Below is a small trained network, with its code and all its weights. Each question gives an input and a target symbol and asks what happens when units are switched off, that is, made to give their printed mean instead of their output.

import numpy as np


def w(rows, s, z=0):
    codes = np.array(rows[::2]) - 128.0
    scale = np.full(codes.shape[1], s)
    scale[-1] = z or s
    return codes * scale


def norm(h):
    return h / np.sqrt((h * h).mean(-1, keepdims=True) + 1e-5)


def f(y):
    return np.maximum(y, 0)


def softmax(a):
    e = np.exp(a - a.max(-1, keepdims=True))
    return e / e.sum(-1, keepdims=True)


def log_softmax(a):
    a = a - a.max(-1, keepdims=True)
    return a - np.log(np.exp(a).sum(-1, keepdims=True))


def net(x, mask):
    ids = ['ΛΞαβμτ'.index(c) for c in x.split()]
    T = len(ids)
    res = E[ids] + P[:T]
    q, k, v = (norm(res) @ M[0].T for M in (Q, K, V))
    z = softmax(np.where(np.tri(T) > 0, q @ k.T / 4**0.5, -1e9)) @ v
    res = res + np.where(mask[0], z, O[0][:, -1]) @ O[0][:, :-1]
    y = f(norm(res) @ A[0][:, :-1].T + A[0][:, -1])
    res = res + np.where(mask[1:13], y, B[0][:, -1]) @ B[0][:, :-1]
    return log_softmax(norm(res)[-1] @ U[:, :-1].T + U[:, -1])


Q, K, V, O, A, B = {}, {}, {}, {}, {}, {}
E = w([
[31,211,76,145],'Λ',
[3,199,148,35],'Ξ',
[105,72,51,200],'α',
[65,86,122,187],'β',
[187,100,168,132],'μ',
[114,147,130,229],'τ',
],0.015)
P = w([
[21,255,38,96],'0',
[125,242,85,95],'1',
[173,178,108,104],'2',
[163,142,115,106],'3',
[173,116,119,99],'4',
[175,101,136,86],'5',
[167,78,202,74],'6',
[206,81,46,138],'7',
],0.005)
Q[0] = w([
[97,119,49,199],'h1',
[153,99,115,146],'h1',
[96,105,156,97],'h1',
[155,110,247,152],'h1',
],0.012)
K[0] = w([
[124,49,206,104],'h1',
[82,247,148,122],'h1',
[212,2,51,140],'h1',
[144,169,72,74],'h1',
],0.0095)
V[0] = w([
[66,111,222,124],'h1',
[148,144,154,244],'h1',
[142,187,242,158],'h1',
[200,142,24,110],'h1',
],0.011)
O[0] = w([
[36,38,216,80,115],'h1',
[176,242,252,175,254],'h1',
[153,132,205,2,129],'h1',
[178,172,55,164,101],'h1',
],0.0095,0.0043)
A[0] = w([
[117,216,166,110,223],'n1',
[66,87,254,126,161],'n2',
[54,175,76,175,114],'n3',
[142,46,179,211,191],'n4',
[159,93,42,149,73],'n5',
[219,168,105,178,63],'n6',
[201,109,145,48,189],'n7',
[56,66,90,49,216],'n8',
[151,198,148,147,19],'n9',
[120,221,37,146,113],'n10',
[84,49,145,50,101],'n11',
[78,160,17,25,3],'n12',
],0.0084,0.002)
B[0] = w([
[195,167,165,127,254],'n1',
[194,137,61,77,236],'n2',
[54,31,132,77,216],'n3',
[199,26,72,41,236],'n4',
[118,240,80,54,155],'n5',
[160,128,233,103,203],'n6',
[20,43,41,120,154],'n7',
[212,149,254,203,178],'n8',
[188,90,123,208,199],'n9',
[153,91,145,114,218],'n10',
[174,72,182,220,165],'n11',
[65,116,139,38,160],'n12',
],0.0058)
U = w([
[78,129,91,69,187],'Λ',
[47,70,185,132,176],'Ξ',
[126,138,50,157,113],'α',
[153,112,252,161,136],'β',
[118,130,130,57,1],'μ',
[177,153,106,19,132],'τ',
],0.012,0.0035)

Each question gives the input, a string of symbols that net reads in full, and the target symbol t.
The units are the heads (4 rows each of Q, K, V and O) and the neurons (one row each of A and B). Each row of codes is followed by its name. A weight is (code - 128) times the scale printed after its matrix; where a second scale follows, it is the last column's (O, A, B and U).
mask holds one flag per unit, heads first, then neurons. A switched-off unit (its flag False) gives its mean, the last column of its rows in O or B, instead of its output. The means were averaged over made-up inputs and are rounded, as every weight is.
A unit's drop is (log p(t) with every unit on - log p(t) with that unit switched off) / (log p(t) with every unit on - log p(t) with every unit switched off).
The circuit of an input: a set's keep is (log p(t) with only the set's units on - log p(t) with every unit switched off) / (log p(t) with every unit on - log p(t) with every unit switched off). Starting from the 12 units with the biggest drops (on a tie, the unit counted first), units are removed one at a time, each time the one whose removal leaves the highest keep (on an exact tie, the one counted first), for as long as the keep stays at least 0.8.
units of the circuit, in order: the units of the circuit, biggest drop first
top k neurons: the k neurons with the biggest drops, biggest first
drop of u: that unit's drop, to one decimal
input μ Λ β, target τ: top neuron : [n2]
input τ Λ μ α α, target τ: units of the circuit, in order : [n5; h1]
input Λ Λ β α α μ, target τ: units of the circuit, in order : [h1; n5]
input β Λ Ξ Λ τ Λ τ β, target τ: units of the circuit, in order : [n2; n4; h1]
input Λ α Ξ α, target Ξ: units of the circuit, in order : [h1; n8]
input α τ α, target β: units of the circuit, in order : [h1; n6]
input α α τ Ξ τ Λ τ τ, target τ: units of the circuit, in order : [h1; n2; n4]
input μ α Ξ α, target Ξ: units of the circuit, in order : [h1; n2]
input Λ α τ Ξ τ α, target τ: top 2 neurons : [n4; n5]
input β β Ξ Λ, target Ξ: drop of h1 : 0.3
input Ξ Λ Ξ τ Λ, target β: drop of n9 : 0.1
input β Ξ Λ, target Ξ: drop of n8 : 0.1
